Questions about the matrix below. Counting starts at 0.
1) Which number is the top entry of the column that holds the smallest entry?
2) Which number is the entry at row 0, column 2?
3) Which number is the entry in row 2 and column 1?
4) Which number is the entry in the top-left corner?
5) Which number is the entry at row 2, column 0?
6) Which number is the entry just right of the centre entry?
7) Which number is the entry directly below the smallest entry?
8) Which number is the maximum?
[[156 129 134 130 135 126 137 137 134 135 135]
 [156 133 143 137 123 141 134 132 130 126 125]
 [146 135 153 144 137 127 132 131 139 141 124]
 [157 119 137 134 131 146 130 137 127 130 133]
 [137 133 135 138 128 135 130 131 125 129 154]
 [158 117 147 138 121 143 136 131 124 121 128]
 [123 133 126 123 134 121 136 133 136 142 127]
 [154 122 143 137 138 119 133 129 128 122 145]
 [135 143 133 125 142 126 141 133 131 140 128]
 [143 122 139 144 140 136 130 137 135 129 130]
 [142 127 147 137 140 125 133 137 145 135 121]]
1) 129
2) 134
3) 135
4) 156
5) 146
6) 136
7) 133
8) 158

Read these off the matrix that follows. Rows and columns are numbered from 0.
1) Read off the entry at row 0, column 2.
2) Read off the bottom-right entry.
3) Read off the entry in row 1 and column 0.
4) Read off the entry in row 1 and column 2.
5) Read off the entry at the centre.
[[115 139 134 107 130 117 111 138 149 123 121 117 137 134 134]
 [117 111 139 118 124 120 109 106 127 116 124 116 140 123 145]
 [117 126 145 132 151 127 141 124 131 120 107 116 131 144 134]
 [106 122 122 132 129 145 104 125 107 108 142 129 146 117 110]
 [133 120 123 125 137 116 114 134 122 138 143 117 108 104 151]
 [123 119 115 139 144 133 142 125 143 108 128 105 137 119 141]
 [148 107 110 123 130 118 146 107 107 151 115 115 111 110 120]
 [114 151 120 126 123 125 127 109 125 145 112 148 106 151 150]
 [140 146 145 139 114 132 150 109 125 142 110 150 148 128 147]
 [131 124 126 144 129 140 137 113 140 147 143 142 135 133 116]
 [144 133 112 146 127 143 133 127 130 115 151 123 110 126 151]
 [126 112 130 142 125 147 105 146 129 140 118 112 119 143 114]
 [105 129 136 105 125 111 111 144 118 125 118 104 126 124 149]]
1) 134
2) 149
3) 117
4) 139
5) 107

Read these off the grid that follows.
1) Which number is the entry directly below the centre entry?
2) Which number is the fifth entry in reading order?
3) Which number is the 3rd entry, reading row by row?
4) Which number is the third-last entry, reading row by row?
5) Which number is the first entry on the main diagonal?
6) Which number is the second entry in reading order?
7) Which number is the largest entry in the last column?
8) Which number is the bottom-right entry?
[[108 147 147 147 147 147 109 121 108 114 147 118 132 147 147]
 [111 146 145 146 145 113 111 146 111 147 113 146 149 113 146]
 [107 148 148 148 148 146 108 126 107 117 146 122 135 146 148]
 [113 112 112 112 112 144 113 140 113 136 144 140 143 143 113]
 [116 110 110 111 111 146 115 128 116 125 146 128 138 145 111]]
1) 140
2) 147
3) 147
4) 138
5) 108
6) 147
7) 148
8) 111

[[146 121 120 127 133 137 131 133 124 119 145 111 138]
 [146 120 120 126 132 138 130 133 124 120 146 111 137]
 [133 129 120 142 126 120 116 130 117 132 145 131 127]
 [115 124 150 125 125 146 137 137 144 152 135 150 130]
 [140 146 131 132 141 127 141 128 136 120 114 126 135]
 [115 125 150 125 126 146 137 137 145 152 134 151 130]
 [137 145 136 129 141 132 144 130 141 124 113 130 136]
 [133 129 120 143 126 120 116 130 117 132 145 131 127]
 [138 145 133 131 141 128 141 129 138 122 113 128 135]
 [145 147 123 135 142 122 137 127 130 115 115 120 135]
 [133 129 121 142 126 120 116 130 117 132 145 131 127]
 [147 122 120 127 133 137 131 133 124 119 144 110 138]
 [115 126 151 125 126 145 138 137 145 152 133 151 130]
 [147 123 120 127 134 136 131 133 124 118 143 110 138]
 [139 144 133 130 141 130 142 129 138 122 114 127 136]]
Rows and columns are numbered from 0.
The entry in row 1 and column 2: 120
The entry at row 1, column 0? 146
The centre entry? 116
The entry at row 0, column 1? 121
The entry in the bottom-left corner? 139
The entry in the bottom-right corner -> 136
The entry in the top-right corner? 138
The entry at row 2, column 0 is 133
The entry in the top-left corner is 146
The entry directly above the centre entry? 144
The entry at row 0, column 2 -> 120
The entry just right of the centre entry? 130

Read these off the grid that follows. Counting starts at 0.
1) Read off the entry in the bottom-left corner.
2) Read off the entry at row 0, column 2.
3) Read off the entry at row 0, column 1.
4) Read off the entry in the top-right corner.
5) Read off the entry at row 0, column 0.
6) Read off the top entry of the column that holds the largest entry.
7) Read off the entry directly above the smallest entry.
[[125 143 133 118 109 128 141 127 126 131 120 148 153 120]
 [131 130 128 121 125 126 124 130 130 133 128 133 133 126]
 [123 116 125 113 121 127 104 117 134 146 140 139 121 116]
 [130 130 128 109 117 124 117 127 133 143 130 143 139 118]
 [133 133 128 119 125 124 126 133 130 132 126 133 136 127]
 [124 126 128 116 117 128 118 121 131 140 133 141 132 118]
 [116 133 133 131 116 134 139 117 124 127 127 138 135 120]
 [140 124 124 113 133 121 110 138 135 138 131 127 126 129]
 [132 132 128 115 122 124 123 131 131 136 127 137 137 124]
 [135 116 123 109 130 122  98 128 136 146 139 131 120 123]
 [131 131 128 112 119 124 119 128 132 140 129 141 138 121]
 [140 124 124 111 132 120 109 137 135 140 132 128 127 129]
 [132 114 122 114 132 123 101 126 135 143 138 128 116 124]
 [134 141 130 124 124 125 139 138 127 125 119 132 144 130]]
1) 134
2) 133
3) 143
4) 120
5) 125
6) 153
7) 123

Read these off the matrix that follows. Counting starts at 0.
1) Report the entry in the top-left corner.
2) Report the entry in row 0 and column 2.
3) Report the entry just right of the centre entry.
4) Report the entry just left of the largest entry.
5) Report the entry just left of the smallest entry.
6) Report the entry directly below the largest entry.
7) Report the entry in the top-right corner.
8) Report the bottom-left entry.
array([[135, 132, 138, 130, 116, 137, 133, 127, 126, 105, 125, 132, 126],
       [137, 119, 125, 132, 109, 130, 117, 135, 116, 124, 126, 121, 134],
       [128, 126, 120, 129, 128, 142, 118, 146, 121, 121, 121, 139, 132],
       [123, 137, 119, 130, 140, 115, 123, 143, 122, 135, 130, 116, 127],
       [133, 124, 139, 128, 118, 122, 137, 106, 135, 130, 132, 122, 127],
       [119, 135, 130, 123, 148, 125, 138, 120, 140, 135, 130, 135, 123],
       [126, 142, 139, 126, 137, 127, 142, 122, 136, 114, 130, 131, 120],
       [122, 132, 130, 126, 139, 113, 135, 116, 136, 142, 134, 119, 124],
       [120, 126, 119, 126, 141, 117, 125, 127, 131, 150, 132, 123, 128],
       [122, 132, 116, 130, 139, 119, 119, 145, 121, 138, 129, 120, 129],
       [121, 120, 117, 126, 138, 123, 121, 127, 130, 152, 130, 128, 131],
       [120, 140, 123, 126, 147, 132, 128, 144, 128, 123, 126, 136, 125],
       [128, 145, 138, 129, 132, 125, 138, 131, 129, 108, 129, 125, 121]])
1) 135
2) 138
3) 122
4) 130
5) 126
6) 123
7) 126
8) 128

M = [102 102 102 124 139 133 140 136 124 135 128 124 103]
Find the entry just left of the centre entry.
A: 133
The entry just right of 128 is 124

Read these off the grid that follows. Counting starts at 0.
1) What is the entry in row 2 and column 0?
2) What is the entry in the bottom-right corner?
3) What is the entry in row 0 and column 1?
4) What is the entry in the top-right corner?
5) What is the entry at row 1, column 0?
6) What is the maximum?
7) What is the entry in row 0 and column 0?
8) What is the entry at row 1, column 2?
[[124 119 130 125 125 150 128 149 126 143 109 140 121 109]
 [136 129 119 121 128 115 125 127 122 112 142 125 130 152]
 [125 131 145 113 119 137 129 129 109 128 134 129 119 122]
 [129 106 130 124 127 130 134 154 132 122 112 126 128 130]
 [128 144 130 117 122 142 118 124 114 141 133 137 118 118]
 [136 126 111 140 136 112 125 129 151 126 121 119 138 140]
 [128 145 108 131 131 140 119 114 117 137 142 150 125 127]
 [121 109 120 146 136 128 142 130 137 119 122 137 138 128]
 [126 114 112 143 136 129 134 135 140 126 119 137 136 129]
 [132 140 123 121 126 128 120 122 120 130 138 131 124 133]
 [128 147 117 145 135 122 122 103 143 139 133 127 134 123]
 [115 127 136 144 132 126 145 100 121 116 145 134 135 124]
 [132 112 132 128 129 116 132 144 141 119 116 113 133 137]]
1) 125
2) 137
3) 119
4) 109
5) 136
6) 154
7) 124
8) 119
